Below is a small trained network, with its code and all its weights. Each question gives an input and a class and asks what happens when units are switched off, that is, made to give their printed mean instead of their output.

import numpy as np


def w(rows, s, z=0):
    codes = np.array(rows[::2]) - 128.0
    scale = np.full(codes.shape[1], s)
    scale[-1] = z or s
    return codes * scale


def norm(h):
    return h / np.sqrt((h * h).mean(-1, keepdims=True) + 1e-5)


def f(y):
    return np.maximum(y, 0)


def log_softmax(a):
    a = a - a.max(-1, keepdims=True)
    return a - np.log(np.exp(a).sum(-1, keepdims=True))


def net(x, mask):
    res = np.array(x, float).reshape(1, 2) / 4 @ E
    u = 0
    for l in range(3):
        y = f(norm(res) @ A[l][:, :-1].T + A[l][:, -1])
        res = res + np.where(mask[u : u + 4], y, B[l][:, -1]) @ B[l][:, :-1]
        u += 4
    return log_softmax(norm(res)[-1] @ U[:, :-1].T + U[:, -1])


A, B = {}, {}
E = w([
[209,206,70,65,14,139,79,197,15,175,85],'x0',
[59,29,254,88,163,115,26,250,91,34,96],'x1',
],0.001)
A[0] = w([
[132,223,98,140,156,69,159,55,145,145,171,52],'L0N1',
[106,38,177,102,138,113,12,201,170,123,114,18],'L0N2',
[78,116,130,153,253,155,139,126,158,96,160,2],'L0N3',
[108,73,123,143,143,75,77,120,146,29,73,159],'L0N4',
],0.0018,0.00039)
B[0] = w([
[135,25,86,149,154,129,63,163,77,65,89,226],'L0N1',
[117,140,44,167,192,184,110,139,114,82,253,251],'L0N2',
[222,219,173,141,32,55,179,132,71,194,68,231],'L0N3',
[101,116,83,148,112,164,103,131,116,177,149,218],'L0N4',
],0.0028,0.0021)
A[1] = w([
[104,99,223,198,104,65,167,107,232,125,128,26],'L1N1',
[128,98,252,252,119,113,237,55,199,129,222,79],'L1N2',
[147,183,45,192,111,188,103,65,160,233,123,254],'L1N3',
[135,52,28,125,128,213,211,21,157,142,144,150],'L1N4',
],0.0016,0.00051)
B[1] = w([
[162,201,169,105,43,156,162,103,161,167,23,183],'L1N1',
[194,146,120,25,45,100,108,77,147,180,7,239],'L1N2',
[75,120,197,123,199,136,144,250,107,3,145,252],'L1N3',
[34,60,93,166,177,215,90,138,145,142,201,222],'L1N4',
],0.0022,0.0023)
A[2] = w([
[231,207,139,3,24,200,97,238,61,106,78,150],'L2N1',
[185,102,52,207,114,159,196,93,137,137,170,192],'L2N2',
[116,152,35,221,141,178,226,116,87,180,118,254],'L2N3',
[114,83,191,139,161,101,184,49,200,177,58,173],'L2N4',
],0.002,0.00059)
B[2] = w([
[131,130,158,146,135,97,206,29,222,167,91,254],'L2N1',
[28,51,141,254,190,166,28,212,103,72,178,176],'L2N2',
[118,96,193,38,132,99,56,169,81,95,163,196],'L2N3',
[195,230,120,70,63,101,181,119,112,178,137,183],'L2N4',
],0.0027,0.0035)
U = w([
[47,54,88,183,193,187,36,241,24,74,254,255],'0',
[193,218,159,62,64,70,211,52,191,211,12,1],'1',
],0.0039,0.00056)

Each question gives the input, the list of numbers given to net, and the class t.
The units are the neurons (one row each of A and B). Each row of codes is followed by its name. A weight is (code - 128) times the scale printed after its matrix; where a second scale follows, it is the last column's (A, B and U).
mask holds one flag per neuron, layer by layer. A switched-off neuron (its flag False) gives its mean, the last column of its row in B, instead of its output. The means were averaged over made-up inputs and are rounded, as every weight is.
A unit's drop is (log p(t) with every unit on - log p(t) with that unit switched off) / (log p(t) with every unit on - log p(t) with every unit switched off).
The circuit of an input: a set's keep is (log p(t) with only the set's units on - log p(t) with every unit switched off) / (log p(t) with every unit on - log p(t) with every unit switched off). Starting from all 12 units, units are removed one at a time, each time the one whose removal leaves the highest keep (on an exact tie, the one counted first), for as long as the keep stays at least 0.8.
units of the circuit, in order: the units of the circuit, biggest drop first
most important unit: the unit with the biggest drop
k most important neurons: the k neurons with the biggest drops, biggest first
drop when u is switched off: that unit's drop, to one decimal
input [-7,6], class 1: 3 most important neurons	(L0N3 L0N1 L1N2)
input [-7,-8], class 0: 2 most important neurons	(L2N2 L1N4)
input [-1,0], class 1: most important unit	L0N3
input [5,-5], class 0: 4 most important neurons	(L1N2 L0N3 L2N2 L1N1)
input [3,2], class 1: 3 most important neurons	(L1N4 L2N1 L0N1)
input [-6,5], class 1: units of the circuit, in order	(L0N3 L0N1 L1N2)
input [3,-3], class 0: 3 most important neurons	(L0N3 L1N2 L1N1)
input [6,-6], class 0: 2 most important neurons	(L1N2 L0N3)
input [7,3], class 1: drop when L2N1 is switched off	0.4
input [8,5], class 1: drop when L2N1 is switched off	1.2
input [1,-2], class 0: drop when L0N3 is switched off	0.3
